Below are the code and all the weights of a small trained network. Each question names an input and a target symbol and asks about switching units off, where a switched-off unit gives its printed mean instead of its output.

import numpy as np


def w(rows, s, z=0):
    codes = np.array(rows[::2]) - 128.0
    scale = np.full(codes.shape[1], s)
    scale[-1] = z or s
    return codes * scale


def f(y):
    return y / 2 * (1 + np.tanh(0.7978845608 * (y + 0.044715 * y**3)))


def softmax(a):
    e = np.exp(a - a.max(-1, keepdims=True))
    return e / e.sum(-1, keepdims=True)


def log_softmax(a):
    a = a - a.max(-1, keepdims=True)
    return a - np.log(np.exp(a).sum(-1, keepdims=True))


def net(x, mask):
    ids = ['βγεηξπτ'.index(c) for c in x.split()]
    T = len(ids)
    res = E[ids] + P[:T]
    u = 0
    for l in range(2):
        r = res
        for j in range(2):
            rows = slice(2 * j, 2 * j + 2)
            q, k, v = (r @ M[l][rows].T for M in (Q, K, V))
            z = softmax(np.where(np.tri(T) > 0, q @ k.T / 2**0.5, -1e9)) @ v
            o = O[l][rows]
            res = res + np.where(mask[u + j], z, o[:, -1]) @ o[:, :-1]
        u += 2
        y = f(res @ A[l][:, :-1].T + A[l][:, -1])
        res = res + np.where(mask[u : u + 8], y, B[l][:, -1]) @ B[l][:, :-1]
        u += 8
    return log_softmax(res[-1] @ U[:, :-1].T + U[:, -1])


Q, K, V, O, A, B = {}, {}, {}, {}, {}, {}
E = w([
[160,77,78,249],'β',
[63,213,69,217],'γ',
[196,63,183,150],'ε',
[19,122,97,94],'η',
[178,162,178,220],'ξ',
[222,200,118,119],'π',
[124,181,216,254],'τ',
],0.0086)
P = w([
[91,213,255,55],'0',
[151,144,155,178],'1',
[145,141,156,169],'2',
[129,132,164,137],'3',
[101,105,182,115],'4',
[87,100,167,108],'5',
[76,88,179,95],'6',
[59,76,174,120],'7',
[51,79,175,91],'8',
[42,61,191,85],'9',
[32,51,195,88],'10',
[23,65,189,85],'11',
[30,53,207,62],'12',
[12,38,191,96],'13',
],0.0025)
Q[0] = w([
[143,10,79,93],'0.h0',
[252,132,213,171],'0.h0',
[149,114,37,22],'0.h1',
[215,197,108,156],'0.h1',
],0.016)
K[0] = w([
[223,204,167,83],'0.h0',
[169,88,57,250],'0.h0',
[36,85,125,168],'0.h1',
[171,21,165,149],'0.h1',
],0.017)
V[0] = w([
[64,87,77,222],'0.h0',
[148,1,108,107],'0.h0',
[68,198,29,34],'0.h1',
[185,189,164,89],'0.h1',
],0.008)
O[0] = w([
[18,46,44,241,248],'0.h0',
[121,8,193,184,122],'0.h0',
[2,202,136,60,2],'0.h1',
[198,175,182,37,141],'0.h1',
],0.0054,0.0037)
A[0] = w([
[220,49,130,102,16],'0.n0',
[165,107,200,174,104],'0.n1',
[90,249,117,184,6],'0.n2',
[154,97,185,80,47],'0.n3',
[212,152,172,114,135],'0.n4',
[64,143,211,95,84],'0.n5',
[132,152,191,208,40],'0.n6',
[129,115,152,158,66],'0.n7',
],0.012,0.0012)
B[0] = w([
[52,78,132,109,217],'0.n0',
[159,101,219,140,255],'0.n1',
[178,240,84,5,171],'0.n2',
[113,143,60,112,122],'0.n3',
[210,45,147,90,156],'0.n4',
[36,205,118,62,141],'0.n5',
[85,216,175,175,237],'0.n6',
[115,122,154,162,174],'0.n7',
],0.011,0.0049)
Q[1] = w([
[171,132,66,149],'1.h0',
[157,136,161,168],'1.h0',
[184,96,196,146],'1.h1',
[12,64,148,4],'1.h1',
],0.011)
K[1] = w([
[188,125,122,123],'1.h0',
[141,74,162,124],'1.h0',
[119,65,132,182],'1.h1',
[116,108,221,10],'1.h1',
],0.011)
V[1] = w([
[49,144,111,63],'1.h0',
[233,119,34,142],'1.h0',
[65,23,148,151],'1.h1',
[2,168,102,156],'1.h1',
],0.0071)
O[1] = w([
[144,124,222,156,34],'1.h0',
[108,66,46,254,3],'1.h0',
[165,214,33,77,238],'1.h1',
[240,48,142,31,78],'1.h1',
],0.0045,0.0044)
A[1] = w([
[228,87,108,115,177],'1.n0',
[138,2,150,169,101],'1.n1',
[118,167,41,52,144],'1.n2',
[60,67,97,88,252],'1.n3',
[65,114,81,175,137],'1.n4',
[242,162,23,110,141],'1.n5',
[113,121,22,70,55],'1.n6',
[211,117,165,166,74],'1.n7',
],0.011,0.0028)
B[1] = w([
[102,105,221,89,164],'1.n0',
[6,138,99,144,254],'1.n1',
[110,84,58,146,179],'1.n2',
[243,82,123,123,202],'1.n3',
[178,201,143,156,186],'1.n4',
[178,154,85,30,165],'1.n5',
[94,65,161,195,132],'1.n6',
[172,85,144,156,214],'1.n7',
],0.015,0.005)
U = w([
[197,23,83,161,45],'β',
[34,55,184,98,64],'γ',
[110,141,51,233,130],'ε',
[187,94,188,29,250],'η',
[198,187,51,120,202],'ξ',
[82,237,226,85,51],'π',
[255,98,193,190,131],'τ',
],0.005,0.0017)

Each question gives the input, a string of symbols that net reads in full, and the target symbol t.
The units are the heads (2 rows each of Q, K, V and O) and the neurons (one row each of A and B). Each row of codes is followed by its name. A weight is (code - 128) times the scale printed after its matrix; where a second scale follows, it is the last column's (O, A, B and U).
mask holds one flag per unit, layer by layer, with each layer's heads first. A switched-off unit (its flag False) gives its mean, the last column of its rows in O or B, instead of its output. The means were averaged over made-up inputs and are rounded, as every weight is.
A unit's drop is (log p(t) with every unit on - log p(t) with that unit switched off) / (log p(t) with every unit on - log p(t) with every unit switched off).
The circuit of an input: a set's keep is (log p(t) with only the set's units on - log p(t) with every unit switched off) / (log p(t) with every unit on - log p(t) with every unit switched off). Starting from the 12 units with the biggest drops (on a tie, the unit counted first), units are removed one at a time, each time the one whose removal leaves the highest keep (on an exact tie, the one counted first), for as long as the keep stays at least 0.8.
units of the circuit, in order: the units of the circuit, biggest drop first
unit that matters most: the unit with the biggest drop
top k neurons: the k neurons with the biggest drops, biggest first
top k neurons in layer l: the k neurons of layer l with the biggest drops, biggest first
which heads matter: for each layer, one digit per head in row order, 1 if its drop is at least 0.15 and else 0, layers parted by /
input π β β ε ε ξ β γ β η, target π: units of the circuit, in order -> [1.h1; 0.h0; 0.n4; 1.n4]
input β ξ γ ε τ β ε β η, target β: top 2 neurons -> [0.n6; 1.n3]
input β ε π ξ, target τ: which heads matter -> 00 / 00
input β β π ξ π η ξ β, target η: which heads matter -> 11 / 01
input ε π ε ε β β π ε β β η, target ε: top 4 neurons in layer 0 -> [0.n4; 0.n0; 0.n1; 0.n6]
input τ η π ε π τ η ξ π β β τ π, target ε: top 2 neurons in layer 0 -> [0.n2; 0.n4]
input γ η η, target γ: units of the circuit, in order -> [1.h1; 0.n2; 1.n1; 0.h0]
input ε ε η, target ε: unit that matters most -> 0.h0
input τ ε π, target η: top 2 neurons in layer 0 -> [0.n4; 0.n0]
input η η ξ η η ε τ η ε β ξ ε β η, target η: units of the circuit, in order -> [0.h1; 1.h1; 0.n5; 1.n3]
input γ β τ ε η, target γ: units of the circuit, in order -> [1.h1; 0.n2; 1.n1; 0.h1]
input η τ ε β ξ ε η η η β γ, target ξ: units of the circuit, in order -> [0.n0; 1.n5; 0.n2]
input ξ γ β ε ε π η, target ξ: top 2 neurons in layer 0 -> [0.n4; 0.n1]
input π ε π, target γ: top 2 neurons in layer 1 -> [1.n1; 1.n0]
input β η η ξ, target τ: top 2 neurons -> [0.n6; 1.n7]
input η π τ ξ π ε, target γ: unit that matters most -> 1.n1
input τ γ τ β τ, target τ: units of the circuit, in order -> [0.h1; 1.n7; 0.n1]
input τ β β η γ, target ξ: top 3 neurons in layer 0 -> [0.n0; 0.n5; 0.n2]
input ε η τ η ε β τ γ β π τ, target π: units of the circuit, in order -> [0.n6; 1.n3]
input ε γ β η π, target η: which heads matter -> 00 / 01
input β η β ξ β γ π π γ η γ τ, target π: unit that matters most -> 0.h1
input ξ γ ε η η ξ β τ ε τ, target τ: top 3 neurons -> [0.n6; 1.n7; 1.n1]
input τ β π η ξ γ ξ ε, target γ: top 2 neurons -> [1.n1; 0.n5]
input τ γ τ η, target τ: top 3 neurons in layer 1 -> [1.n3; 1.n4; 1.n1]
input ε β ξ π β π ξ ξ π η β, target η: top 2 neurons in layer 0 -> [0.n6; 0.n0]
input τ ε η π τ π β β β π, target ε: which heads matter -> 11 / 10
input τ π ε β ε, target ε: which heads matter -> 10 / 01
input η η β ε β ε ε β, target γ: which heads matter -> 11 / 01
input β β β β η η τ τ ε η η, target β: which heads matter -> 00 / 01
